Each name stands for a flat space through zero: a line, a plane or more. A row that begins with a name and a colon came from that space; any other row is followed by the name of the space it lies nearest, among the names in its block.
j656j437: [-29  24   9   9  12 -16 -58  13  61 -43  -1 -23   8 -23  55 -20 -11 -11
 -32   3  20  19 -36 -23 -18]
j436j772: [ 51  22  10   6   8  -8 -16  17  -8   2 -18  52 -48 -13 -30  10  12 -25
 -66  42   6 -15 -12  -6  37]
j656j437: [-29  21  -7   5  -8  28  -2   3   6  -9   9   7 -15   7 -15 -32 -15   2
 -12   0  33  16 -16  -7  -4]
j67j80: [ 23 -30 -16 -10 -25  -7  18 -25 -20 -14  12  -4  -3 -29 -15  27  53   2
  38 -25 -23  -3  35   4 -23]
j894j648: [ 55 -49  15   2 -22 -18   8 -24   8 -13   4   8 -25 -54 -37  60  36  -4
  -8   3 -52 -13  34  14  -2]
j67j80: [  3   1  -1  -1   4  -3   9  15 -26   9  -9   8   2  21   0   1  -2   3
   6  -4  -1  -8   0  15   7]
j436j772: [  4  12  -6  15  -9  30  12 -20 -30 -11   8   9 -17   0 -17   2  18   6
  -2  -4  18  -5   4   5 -10]
j436j772: [ 10  56  -7  17  24   7 -23   6 -32 -11 -15  18  -6  19  35 -15  19 -12
 -29  13  42 -14 -27 -14   4]
j67j80: [ -7  -2   4   9  -9  26  22   6 -28   6   0  14 -15  21 -31  -3 -17  12
  -3  -3   6  -3   1  25   6]
j446j854: [-16 -17 -15 -11 -46  29  41  36 -50  -8   5  40 -46  23 -77 -18  -1  13
  14 -27   7  13  12  46   2]
j436j772: [ 24  35 -10  -7  23 -36 -37  20  -5 -11 -20  14   3  -2  48  -6  33 -24
 -20  12  15  -9 -18 -25   8]
j894j648: [-18 -33  28  31 -28  38   2 -37  42 -38  26 -24 -22 -43 -36  25 -21  19
 -18  -8 -15  13   6  21 -28]
j894j648: [ 24   7   2 -10  11 -22  23  78 -85  29 -43  53 -15  73 -12   1 -14   1
  -7   1  -7 -27  -8  57  45]
j446j854: [-25  44  -5 -11  27  14  -7  13  27  44  -3  14   4  30  -2 -54 -49 -13
 -29  38  40  12 -30 -40  36]
j446j854: [ 45  51 -30  -9  40 -18   3  -9 -69  37 -22  21  24  34  46  -4  54 -19
  16  16  26 -34   2 -34  19]
j67j80: [ 13  -3   6   3  18 -28 -17   0   1  -5 -11 -19  26  -2  47  21  13  -2
   9  -4 -16 -13   0   0  -7]
j656j437: [-19   0  -9 -13  -7   6  18  28 -20  15  -4  14  -3  31 -19 -22 -19   5
  13  -8   7   6  -2  16  11]
j436j772: [  0 -35  17   1 -16  16  22 -15  27  17  13   0 -15 -16 -53  13 -30   8
  -8  11 -24   7  15  10  11]
j436j772: [ -6  14  -7   8  -2  13   7  11 -38  -9  -5   9  -5  22   2  -7   8   7
   6 -13  16  -5  -5  17  -6]
j436j772: [ -3  39 -12  13   9  12  -5  15 -53 -16 -12  14  -4  31  24 -15  19   1
  -2 -10  34 -10 -16  10  -7]
j656j437: [ 34 -13   9   7   7 -12   1 -20  -7   3  -4  -3   3 -16   5  34  20  -2
  -1   7 -22 -17  14   1   1]
j656j437: [ -4 -17  12  20  -5  19  14 -23 -12  -9   8 -19   6  -1  -3  22  -4  18
  13 -14 -11  -7  10  22 -17]
j67j80: [-18   8  21  26   8  34  15   9 -22  10  -6   4  -6  38 -14  -3 -47  18
 -19   6  11  -8 -15  34  11]
j446j854: [ -1 -29  19  12  -1  17  16 -37  27  16  15 -24  10 -16 -18  23 -25  13
   4   7 -24  -2  15   3  -2]
j67j80: [-39  27 -39 -35   0  28  28 -11   7  54  19   7  13  26 -27 -67 -18  -6
  32   9  42  25   1 -51  15]
j446j854: [-30  39  -9 -13  11   7 -14  32  21  18  -5  21  -9  24  -5 -55 -36 -14
 -28  23  41  18 -32 -26  25]
j656j437: [  1  -3  -3  -1  -1   1  -2 -15  11  -2   7  -8   4 -13   2   2   8  -1
   5   0  -1   3   5 -11  -7]
j894j648: [-14  30 -16  -8  -6 -23 -20  80 -52 -38 -28  32 -17  40  27 -28  17  -6
  -5 -27  26   2 -28  34  -2]
j446j854: [ 11  11   3   1  24  -2   7  -7 -13  32  -9  -2  19  21  15   2 -10  -1
   2  15   0 -15  -1  -8  17]
j894j648: [ 26  -2   4 -16  30  -7  36   8 -27  83 -18  21  16  46 -21   2 -34  -2
   4  34 -16 -23  10  -2  55]
j67j80: [ 22 -35  -9  -4 -51  11  12 -24   6 -39  23  16 -47 -60 -63  22  49  -3
   2 -16 -17  13  30   5 -23]
j436j772: [ 17 -36   2 -16 -25 -15  19  28 -13   0  -6  24 -24  -4 -44  16   3   1
   5  -9 -31   1  18  32  11]
j446j854: [  5   8   4   3  19   1   0 -16   8  23  -1  -8  16   5  13   1 -11  -2
  -3  17   1  -7  -2 -17  10]
j67j80: [ -9  28 -20 -34   8 -28 -35  19  59   9   0  12  -2 -20  12 -46   0 -32
 -21  25  24  25 -20 -61  17]
j656j437: [ 35   0  -6 -32  16 -56 -11  46  -7  27 -28  28   3  12  13   1  11 -24
  -7  17 -20 -11  -1  -7  36]
j894j648: [-26  36 -16   8  22  17  -6 -29  -7   5   8 -29  38  18  50 -23   6   5
  25  -7  34   0 -10 -29 -20]
j656j437: [-29   3  -8   8 -19  47  27 -21 -14   1  20  -1 -11   9 -36 -19 -11  16
  14 -11  22  11   5   5 -12]
j894j648: [-15 -11   7  -8 -21  -5 -10  40  25 -20  -2  19 -31  -7 -31 -14 -23  -4
 -26  -1  -2  19 -12  17   8]
j446j854: [  1   5 -10  -3  -7   9   3 -11   0  -2   8   5  -8  -9 -12  -7  13  -3
   1   1  10   5   4 -12  -3]
j894j648: [-16  -9   9 -11  -3   6   4   8  42  25   6   6  -9  -3 -34 -18 -44  -3
 -18  21  -3  16  -5 -11  22]
[ 14   1   5  21  11  15  16 -25 -45   3  -2 -11  15  16  16  26  14  15
  17  -9  -4 -23  10  18 -10] => j894j648
[ -2  32  -6  -2  28  21   2 -40  28  49  11  -4  15   2  -2 -25 -20 -11
 -13  41  27   1  -6 -57  22] => j446j854
[  7  -5  -3   5  -8  -1 -16 -34  31 -25  16 -18   0 -44   9  12  29  -5
   0  -3  -3   7   8 -24 -24] => j446j854
[-3 -3  4  1  0 -8 -6 14  0 -8 -6 -1  1  4  8  2 -4  1 -2 -5 -4  0 -4 10
 -1] => j446j854
[  2 -19   6   5 -12  -2   0  -5   4 -18   4  -9  -3 -15  -3  17   8   6
   6 -12 -15   1   9  14 -14] => j446j854
[-13   1   4  -9  10 -21  -6  40  -3   9 -17   2  12  29  19 -11 -24   1
   1  -3  -5   0 -13  16  13] => j436j772
[  2  21   4  -1  29 -20 -16  20  -2  15 -18  -1  20  24  38  -8 -13  -7
 -10  13   6  -9 -18  -7  16] => j446j854
[  2 -27  -6   2 -21  42  71 -15 -71  36   9  14  -8  37 -65  12  -7  28
  42 -18 -12 -13  34  43   6] => j656j437
[ -4  18  -2   0  11  -5 -29 -21  46  -8   9 -14   7 -28  24 -11   5 -13
 -16  15  15  10 -12 -42  -7] => j446j854
[ -8   1  14   2  20   9  17   7  -2  43  -8   0  14  35  -7  -6 -48   8
  -5  19  -3  -7  -6   8  27] => j446j854
[-50 -12  -8 -16 -10  -1   6  24  12  -1   6 -21  21  22   9 -28 -29  13
  34 -27   2  21  -5  11 -13] => j656j437
[ 20 -14 -11 -22  -4  -8  38  21 -47  41 -11  29  -5  31 -35   2   2   1
  22   0 -16 -12  20  19  28] => j656j437
[-56  -1  19  13  11  31  20  19   0  25  -1 -20  23  56   0 -24 -80  28
   8  -5   9   7 -18  32   8] => j436j772
[  2 -16  10 -20  -6 -11   9  37  23  31  -9  29 -22   8 -47 -12 -42  -8
 -25  23 -15   9  -3   7  40] => j894j648
[-11 -25   9   1 -22 -11   1  40 -13 -31  -8   5 -14   7  -9  10  -7  11
   3 -27 -19   5  -1  48 -10] => j446j854
[ -4   3   8   4   9  10  18  18 -25  25 -11  11   0  36 -12  -4 -30   8
  -4   6   1  -9  -5  22  20] => j894j648
[  1  30 -16 -30  14 -34   0  90 -52  26 -39  50  -7  67   8 -38 -13 -14
  -6   3  17  -6 -23  20  43] => j894j648
[-11  -4 -13  -6 -27 -13 -42 -18  61 -64  22 -19 -12 -70  16  -5  44 -14
  -4 -18   6  29  -1 -34 -43] => j894j648
[  0  22  -2  -3  21 -13 -15  12   2  10 -11   2  12  13  28 -12  -5  -9
 -10  12  12  -4 -15 -15  11] => j446j854
[-19 -18  -6  -4 -38  28  21   2   1 -14  18  15 -34 -11 -60 -12  -5   8
   3 -14   4  20  10  16  -8] => j446j854
[-53  17  -4 -13 -22  10 -24  50  49 -25   5  19 -34  -1 -27 -58 -42  -9
 -36   2  34  41 -35  -5   5] => j446j854
[ -6 -23  22  29 -24  72  44 -51   5  15  29   6 -36 -13 -90  13 -38  22
 -20  16  -1   3  17  18   4] => j436j772

Each name stands for a flat space through zero: a line, a plane or more. A row that begins with a name and a colon came from that space; any other row is followed by the name of the space it lies nearest, among the names in its block.
j33j329: [ -3  -5 -17 -13  24  -3 -29  -2 -24  -2 -30 -36  14  15 -21 -14  16   0
 -38  21  -5 -19 -29  40  18]
j688j508: [ 37   5  27 -12  -1 -24   7 -22  13 -34   8   7 -10 -13  10   6  -2   2
  15  -9 -13   1  13  16 -17]
j412j535: [-22   2  12   8  -6  -2   5  14   2  14  17   7 -19 -17 -13  -2   8  -5
   3 -10  36  -9   6 -23  19]
j194j610: [  1  34 -41 -16  26  10   1  18   1  13 -54 -41  61 -10  -3  25 -16 -19
 -34   3 -25   0 -51  50 -42]
j678j362: [ 15  -7   0 -15  15  -2 -15  -1 -19 -11  -8 -18   1   5  13  -3   4  -2
   1   9  -3   7   7   8   2]
j688j508: [-24   0 -23   9 -15  27 -21  18 -20  27 -11  -9  13  20 -18 -15   8  12
 -27  13  -2  -9   3 -14   1]
j194j610: [-51  39 -13  -6 -29  19  -7  61   9  56 -16 -28  19 -39 -69  -6  22  15
 -57  -2  42 -25  27 -38 -18]
j194j610: [ 25 -15   6   0  10  -9   7 -26   4 -25   6  13  -6  14  28   4 -11  -2
  24   2 -22  15  -4  13   2]
j412j535: [  0   5 -12  -1   3  13  15  11   5   9  -2   3  13  -4  25  17 -17  -9
  18  -5  -4  25   4 -15 -17]
j194j610: [-24  24 -29 -13   2  27 -31  46 -36  36 -32 -46  32  -8 -23  -4  13  -4
 -44   9  18 -13  -2  -3 -15]
j688j508: [ 12 -32  15 -38  59 -23   4   5 -17 -19   7 -31 -28 -16  41   9   5 -20
  38  14  40  41  26 -13  47]
j33j329: [ 19   3   9   5 -20   6  35  -6  31  -7  22  36  -2  -6  38  22 -27   4
  46 -15 -20  39  34 -36 -34]
j678j362: [ 17 -10  -2  -7 -39  15   0  -5  19  -3   6  16   4  22  -1 -12  -1  46
   3  19 -43  28  71 -42 -30]
j33j329: [ 35   3   4 -36  33 -25  19 -11  22 -28 -18 -21  14 -19  20  22 -11  -5
  13   6 -18  29   7  24 -18]
j678j362: [ 14  36 -18  -6  -9  16 -10  15 -10   7 -29 -20  41  -7  -1  13 -10  -5
 -23  -7 -25  -8 -15  23 -54]
j194j610: [  8   3  -5 -17  14  -1   8   8   4  -1  -9 -14  10 -10  13  12  -6  -4
   7   4  -2  21  12  -4 -10]
j194j610: [ 10 -17  21   5 -16  -9   6 -17  12 -15  26  25 -27   7   5  -9   3  16
  21   0  -3   7  32 -22  10]
j678j362: [  5  59 -33  -5 -23  16 -13  15  11  16 -56 -29  71  -9 -48   9  -5   9
 -70  -3 -48 -36 -38  54 -79]
j33j329: [ 53  15  31  18 -67  -5 -31 -46  -1 -41  12  34  -3  26 -23 -27   9  40
 -21  -9 -65 -45  17  30 -54]
j688j508: [ 22  -9  11 -16  11  -9  -2  -7  -5 -19   3  -7  -8  -2  20   2   0   1
  16   4  -4  16  20  -1   0]
j688j508: [ -4  -8  12   1  37 -29  39 -14  29 -12  11  12 -16 -22  18  23 -14 -29
  32 -14  23  11 -35  16  29]
j678j362: [ 40  12   1 -23   2  -1  -8  -4  -7 -21 -16 -17  20  -2  21   9  -8   3
   2   3 -31  15  17  15 -41]
j678j362: [-31 -21  -1  10   4  -5  -2  -3   3  12   8   5 -19  10 -27 -18  16   7
 -12  10  21 -14  -8  -6  46]
j688j508: [ 36  17  -8  32 -49  17  19 -36  30 -17   3  53  28  30  22  12 -35  16
  15 -16 -82   3 -14  17 -70]
j194j610: [ 11 -26   5 -42  51   2  -7  31 -42  -3   7 -40 -20 -16  63  13   1 -23
  47  14  47  60  53 -46  30]
j412j535: [-28  -8 -20 -25  20  17  12  45   2  34  -7 -27   6 -17  10  11  -1   1
   9  17  32  47  46 -57  12]
j412j535: [  4 -20  18 -28  38 -25 -32   1 -37 -17  -2 -40 -27  -7  -8 -19  31  -8
 -11  16  40 -13   6  16  51]
j412j535: [-34  15   4  11   3   7 -11  32 -27  28   8 -11 -11 -24 -14   0  11 -25
 -10 -17  57 -26 -20 -12  20]
j678j362: [-21   2  -3  11 -10  -7   7  -5  24   9  -2   9   0   0 -38  -9   8  11
 -23   2   0 -21 -14   8  11]
j688j508: [ 13   0  16  12   0 -30  20 -40  37 -27   4  25  -7   0 -17   2  -4   0
  -1 -10 -21 -22 -38  44   4]
j33j329: [ -9  -4 -12 -22  43  -8  22  16   9   7 -13 -24   8 -21  19  22  -9 -22
  15   5  22  31  -7  -2  15]
j678j362: [ 12 -20   2  -9  16  17 -16  14 -47  -2  14 -10 -15  10  57   2  -5 -16
  40   4  18  34  29 -33  12]
j33j329: [ -4   3 -11  11  -4  14   6   4  -2   9   0   9   9   7  15   7 -12  -6
   9  -5  -7   8  -9  -6 -10]
j412j535: [  4   1   1  16 -35  -2   8 -25  34  -6   3  29   4  18 -29 -12   0  31
 -16   3 -40 -14   4   6 -17]
j688j508: [-32  -8 -22  12   1  14  -9  10  -8  24  -9  -6   6  16 -20 -12   7   3
 -22  12   7 -11 -18  -2  22]
j33j329: [-37  -6 -31  -7  47  10  12  30  -9  30 -18 -28  13  -9  15  18  -8 -31
   4   7  36  22 -31  -4  32]
j412j535: [ 16 -23  -1 -26  14 -12  -3 -13  10 -17  -8 -15  -3  12  -1 -10   9  23
  -2  27 -19  23  34  -2  11]
j33j329: [ -6  27  -6  21  -2   8  -1   6 -13   9  -6   4  16  -9   4  13 -12 -28
  -5 -24   6 -25 -52  27 -18]
j194j610: [ 38 -18   5 -40  43 -15  26  -5  11 -28  -2 -15  -1 -13  62  28 -20 -11
  52   9  -8  66  36 -12  -5]
j412j535: [-10   3  52  31 -16 -29   1 -16  -4 -13  46  35 -55 -24 -19 -11  17 -19
  14 -36  54 -52 -25   6  38]
[ 15 -17   8   9 -39  16 -36 -14 -26  -9  14  13 -14  38  -7 -34  16  35
 -10  15 -27 -11  40 -18  -4] => j194j610
[ 17  -8 -26 -18   3  12  12  -4  20  -2 -22  -7  30  19  17   8 -16  21
   3  23 -50  42  27  -8 -29] => j412j535
[ 24 -12  20  -8  16 -21  -6 -22  -9 -29   8  -1 -18   1  14  -3   4  -6
  14  -1   0  -3  -4  21  14] => j412j535
[-18  28 -24 -19  26   4  11  36   6  25 -32 -38  35 -33  -9  24  -7 -21
 -20  -2  19   7 -21  10 -17] => j194j610
[  0  29  -3 -11  43 -35  -9 -10  -1 -14 -41 -40  24 -26 -39   9  10 -33
 -49  -9  11 -54 -93  98   7] => j678j362
[  9   5  51  32 -10 -30   4 -28  -6 -27  44  40 -48 -19   4  -1   4 -27
  28 -41  36 -45 -37  21  23] => j412j535
[-21 -10 -26 -10  35   9  10  18  -4  19 -15 -20  12   0  17  13  -8 -17
   7  11  15  27 -13  -7  20] => j33j329
[ 14  -1  -1 -12 -25  -9   1 -19  37 -12 -12   4  12  12 -39 -15   9  45
 -30  20 -47  -2  32   6 -22] => j678j362
[  7  18  20   5  -5  -8  44   7  32  -2  25  28  -9 -39  30  33 -25 -20
  47 -32  18  24  12 -28 -24] => j33j329
[  4  17   4  12  -7  -1  28  -1  22   0   9  22   6 -16  17  23 -21 -15
  23 -23  -3   7 -14  -1 -23] => j688j508
[-26   0 -25  -4 -19  19   7  20  24  30 -13  -4  19   7 -30  -7   3  30
 -25  20 -13  14  31 -32 -10] => j412j535
[ 30   2  12  17 -17  -8  20 -35  25 -26  13  38  -1  11  21  10 -21   2
  26 -15 -40   3 -11  16 -26] => j412j535
[-22  -4 -12  -9  -6   4 -17  12   0  17 -15 -20   5   7 -42 -21  22  23
 -40  22   3 -12  16  -6  14] => j412j535
[-24  10 -11  22   4   6 -13   4 -19  15  -8  -3   6   5 -16  -4   4 -20
 -22  -9  15 -36 -57  29  14] => j194j610
[  9  18  21  20 -33   1  13  -5  12  -4  24  34 -10 -13   5   7 -10  -2
  18 -27  -1 -10   6 -13 -26] => j33j329
[-65   9 -34  41   6  38  -8  38 -37  57  -3  -1  10   6  -2   4  -5 -39
 -12 -15  48 -25 -68  -7  29] => j33j329
[  7 -42 -15 -12  20   2 -25 -21 -21 -13 -11 -15  -5  46   6 -25  13  19
  -8  38 -25  13   9  10  36] => j688j508
[ 14 -13   3 -13  16  -1 -13  -1 -22 -11   1 -13  -7   6  23  -2   3  -4
  13   8   3  14  14  -3   9] => j678j362
[ -9 -20   0   9   0  21 -48  10 -68   7  11 -13 -21  27  12 -27  20  -5
  -3   9  25 -15   4 -13  34] => j194j610
[ 31  -2  24 -14  21 -31  15 -23  14 -35   6   2 -13 -17  18  13  -6 -12
  23  -9  -1   6  -7  26   1] => j678j362

Rows lie near named flat spaces through zero. A row that begins with a name and a colon came from that space; any other row is followed by the name of its block's space that it lies nearest.
j533-j591: [-13  20 -31  -9  65  63   4  19 -22 -41  32  38 -38  23 -11  14 -15  58
  64 -29 -50  26   7  27  16]
j266-j326: [  7  21   2  12 -37 -49   2   6 -18  51  39 -14  23 -58   4 -24  51 -54
 -20  44  21 -39  18 -66  13]
j266-j326: [  9 -15  23 -20  15   7  -2   8  40  15 -13 -22  13   7 -22  38   8  -5
 -52   8  18  17 -30   8 -12]
j986-j157: [-28   0   1   2  28  18  22 -30   1 -22   8  -7 -24  12 -21 -22  -4   7
  15 -12 -43  -6 -22 -27  -7]
j805-j719: [  8   5  24 -26 -10   2 -13 -19 -28  12  -4  -8  -3  22   3  -1  14  22
  -7  15   5  11   9  -5  17]
j533-j591: [-11 -15  11 -15  -4   8  -6  33  20  24 -18   5  -9  -7 -29  50 -11  -6
 -62   0  24   5  -3  15 -11]
j986-j157: [  6  45  -4  35  51  24   2  31  -8 -11  43  -1  15 -13 -48  -5   5  28
  65 -34 -34  -7  -9 -20   7]
j805-j719: [-11  11  -3   5  39  35  14 -12   0 -42  11   7  -8  35 -15 -33 -13  28
  54 -42 -46   0  -4  -1 -15]
j805-j719: [  1   1   9   2   1  -2  -9   8  -1  15  -7  -8  -1 -10 -17  28  -3   9
 -17   6  10   8 -11   4  10]
j533-j591: [-31  -6  13  -7  18  18  23 -18  17 -12   3  -8 -16  18 -32 -23  -2  -9
 -13 -19 -32 -16 -15 -31 -27]
j805-j719: [  0 -17  11 -10 -11 -30   5 -49   1  20  -9 -35  -7 -18  15   9  23 -16
 -38  54   8   9 -38 -26  23]
j986-j157: [ 21  15 -42  37  31   2   8  23  21 -30  28  12  23 -21  23 -10  -2  -6
  65 -16 -12   2  -8  18  -1]
j805-j719: [  7   3  -6  36  13 -12  -2  17  22   4  -7 -15  14 -32 -19  30 -13  -2
   2  -3   8   4 -32   8   6]
j805-j719: [ -7  -8 -12  -9   1   9   6   4   6  -9   1  15 -10   6  11  -2  -4  -7
  -3  -3  -3   0   9   9  -9]
j266-j326: [-13   9 -16   6 -37 -25  13   4 -20  14  28  18   1 -26  20 -48  21 -46
   4  11   0 -42  42 -42  -9]
j813-j21: [ 22  21  26  -8  30  23 -20  59  20  31  14  -9  27  -5 -57  57  12  19
 -28 -12  21  14  -9   9  -1]
j266-j326: [  9  -3  25 -24  51   8   0 -26  20  27  11 -50  -6 -14 -34  61  36  18
 -47  52  -4  38 -75 -22  33]
j533-j591: [-13   3   1 -19  29  28  29 -23  17 -32  28   3   0  38  -1 -60  18 -12
  25 -23 -42 -17   4 -31 -35]
j813-j21: [-51 -12 -28   2  14  11  19 -21 -21  -8   1  16 -65 -24  -9  19 -18   6
  -9  17 -34   2 -17 -13  21]
j986-j157: [ 47  -8  28 -29 -22 -13 -20 -25   3   0 -20 -20  39  42  43 -15  19   9
  -2  14  32  22   7  25   0]
j986-j157: [ 17 -27 -12  -1  -1  -4   4  -8  40 -25 -25  -2  16  17  38   0 -14 -13
  -2  -5  15  15 -13  39 -20]
j986-j157: [ 26  32  -4  18  15   4 -22  63  -6  26  27   7  25 -33 -27  42  11  14
  12  -3  21   5  10  10  18]
j533-j591: [-57   7  -6   0  12  17  37 -30 -19 -16  29  11 -42   4 -27 -58   5 -15
  15 -15 -60 -39   9 -65 -18]
j813-j21: [ 13 -21  20 -22  -8  -3  -3 -12  28   3 -24 -17  15  24   9   7   3  -8
 -36   5  20  12 -12  15 -16]
j813-j21: [-48 -41   5 -21 -24  -5  10 -30  -1  10 -43   1 -54  -1  -8  28 -27  -9
 -72  20   1   2 -15  -1  -1]
j266-j326: [  1 -19   3   9 -15 -23   4  10  39  17 -17 -15  16 -22  -4  18  -1 -37
 -46  10  26  -7 -19   0 -17]
j266-j326: [  4  21 -14  19  -1   7 -21   7 -54 -11  -3  20 -18  -3   7  11 -24  50
  55  -9  -8  15  19  27  39]
j533-j591: [-18 -15   5 -41   3  24  13  32  33  16  13  19  -7  11 -18  10  14 -33
 -63  -4   8 -13  20  -8 -39]
j805-j719: [ 26  28  16  38  39  11 -15   1  -4 -19  -3 -26  26   9 -33  10 -15  53
  62 -31 -16  19 -34  14  18]
j533-j591: [ 45   4   3  16   3 -21  -9 -31   9 -18  -6 -29  41  11  40 -23  11   9
  45   8   8  17 -22  14  12]
j813-j21: [ 32  -9  40 -17 -14   4  -7 -34  18 -33 -33 -20  44  78  22 -58  -6  14
  25 -38   5   4  10  21 -38]
j813-j21: [  5   1  31  21   0   2   2 -21  15 -28 -29 -22  27  41 -20 -42 -24  14
  30 -50 -13 -11 -10   1 -31]
j986-j157: [ 14  28  -5  10  34  13  -1  13  -8  -1  36  -4  10 -11 -15   2  20  17
  37   0 -17   5  -8 -13  17]
j986-j157: [-13  -3 -47  46  36  10  29   2  35 -54  11  14  -2 -11  11 -29 -28 -14
  62 -38 -39 -11 -20  10 -23]
j266-j326: [-20 -13  -1 -31 -18 -19  19   9  20  50  30  -3  -9 -42  -6   9  47 -68
 -85  52  17 -26   3 -55 -11]
j533-j591: [ -9   6  10  13  -5   5  -5  -1 -16  -8 -15   3  -6  12 -17  -6 -23  21
  17 -25  -8  -4   6   5  -1]
j813-j21: [  0  25  16  -3 -13  13 -18  27 -38  10   6  18   0  14 -23  -7  -6  26
  17 -25   1 -10  42   0   3]
j266-j326: [ 17 -12  17  10   9   0  -4  -1  37 -12 -28 -22  26  18  -9  11 -16   6
  -5 -20  11  13 -28  25 -18]
j813-j21: [-36  -7  -8  -3  27  22  11  -4  -4  -3  -2   5 -45 -10 -32  33 -16  17
 -18   2 -26   9 -24  -5  11]
j805-j719: [ -8   2   1 -25 -10  14   5  -7 -16 -10  11  20  -8  29  15 -37   7  -1
  10 -10 -12 -11  36  -7 -14]
j986-j157: [ -1  -6 -48   7  13  -9  21 -21   5 -21  27  11 -13 -24  51 -18  15 -23
  30  28 -18   2  -9  -5  12]
j266-j326: [-43  -9 -42  -6 -18  -1  16   4 -29   4  16  41 -54 -31  20   0  -5 -23
 -13  22 -13 -17  29 -13  11]
j805-j719: [ -2   3  45 -37  18  21 -18 -36 -34  16 -15 -27 -25  32 -33  35   8  59
 -25  21  -9  35 -26  -5  35]
j533-j591: [ -2 -18  16 -13  42  12  27 -36  57 -18   2 -37  10  21 -15 -11  17 -17
 -20   1 -23   6 -56 -23 -27]
j813-j21: [ -3   9  -3  10  37  18   5  12  13  -5  13  -6  -3  -8 -29  21  -1  13
   9  -9 -16   8 -25  -3   3]
[-24 -19  -3 -25  -6   1  14 -21   3   6  -1   2 -27   0   6   0   8 -19
 -38  22  -6  -3  -4 -17  -4] => j805-j719
[ -6   0 -11 -12   2  27  -8  47   0  -3  -2  37 -11  11  -9  24 -20  11
  -7 -26   9   4  32  35 -13] => j805-j719
[ -1  32  -1  17 -16 -11  -7   9 -47  15  27   9   2 -20  -7 -26  13   5
  34   0  -7 -23  32 -31  19] => j986-j157
[-53   8  -3 -10   4  34  15  18 -26  -5  14  37 -45  11 -41 -17 -18   6
  -3 -34 -35 -28  36 -24 -19] => j533-j591
[ 17   7  18   0 -18  -8 -12  14  -1  10  -6  -3  25   9  -3  -9   3  -1
  -2 -11  19  -7  18   4  -9] => j813-j21
[ 17 -39  11 -16  -1   6  -9  18  62  -5 -50  -7  19  24   5  48 -27  -6
 -55 -12  39  28 -23  62 -30] => j986-j157
[ 31  -4 -15  -4  58  10  10   6  59  -7  26 -24  26 -14   7  33  30 -11
  -2  23   0  30 -55   9   2] => j813-j21
[ -4 -24  -1 -61 -36   4 -11   3 -19  23  -9  28 -26  17  38  20  13  -9
 -60  36  31  12  42  20   5] => j805-j719
[-10 -30 -14  29 -20 -25  18  -5  48 -16 -31  -6  12 -12  15 -14 -26 -45
 -16 -15  10 -18 -17  10 -35] => j266-j326
[ 13   8   7 -14  13  15  -7  12   0   1   9   2   8  14  -5   8   9  14
   4  -4   2  10   5   9   0] => j813-j21
[ 23 -14  22 -45  61  44  -1  -1  52 -12  -1 -22  11  45 -16  44  15  27
 -28   1  -2  47 -46  30 -12] => j813-j21
[-35   1  -5  18  13  13  15   4   2 -10   0   7 -23  -7 -36  -4 -22   0
   3 -25 -27 -17  -8 -16 -12] => j986-j157
[ 20  16  26  16   2  -4 -15  42  19  24   0 -15  38 -10 -41  22   3   0
 -14 -19  24  -6  -4   0 -11] => j813-j21
[18 11  0  2 20  8 -7 18  8  3 13 -4 14 -5 -7 18  9 10  9  0  4 12 -8  8
  7] => j986-j157
[ 14  14 -34  22 -36 -32  -9  24 -29  13  20  25  10 -42  42 -13   9 -23
  27  19  21 -17  41   1  20] => j986-j157
[-28  27   6  35  -8   1   9  -6 -36 -14  10   7  -8   2 -32 -56 -17   9
  52 -42 -37 -39  23 -38  -9] => j986-j157
[ -3  12  -5  60  -4 -37  -9 -48 -43  -6 -22 -32 -13 -38  -1   6 -24  34
  51  18 -16  10 -45 -10  57] => j533-j591
[ 10  -2  -9   9  -1 -14   3   1  14   4   6  -7  13 -17  13   1   9 -18
  -2  13   9  -1  -9  -3   1] => j813-j21
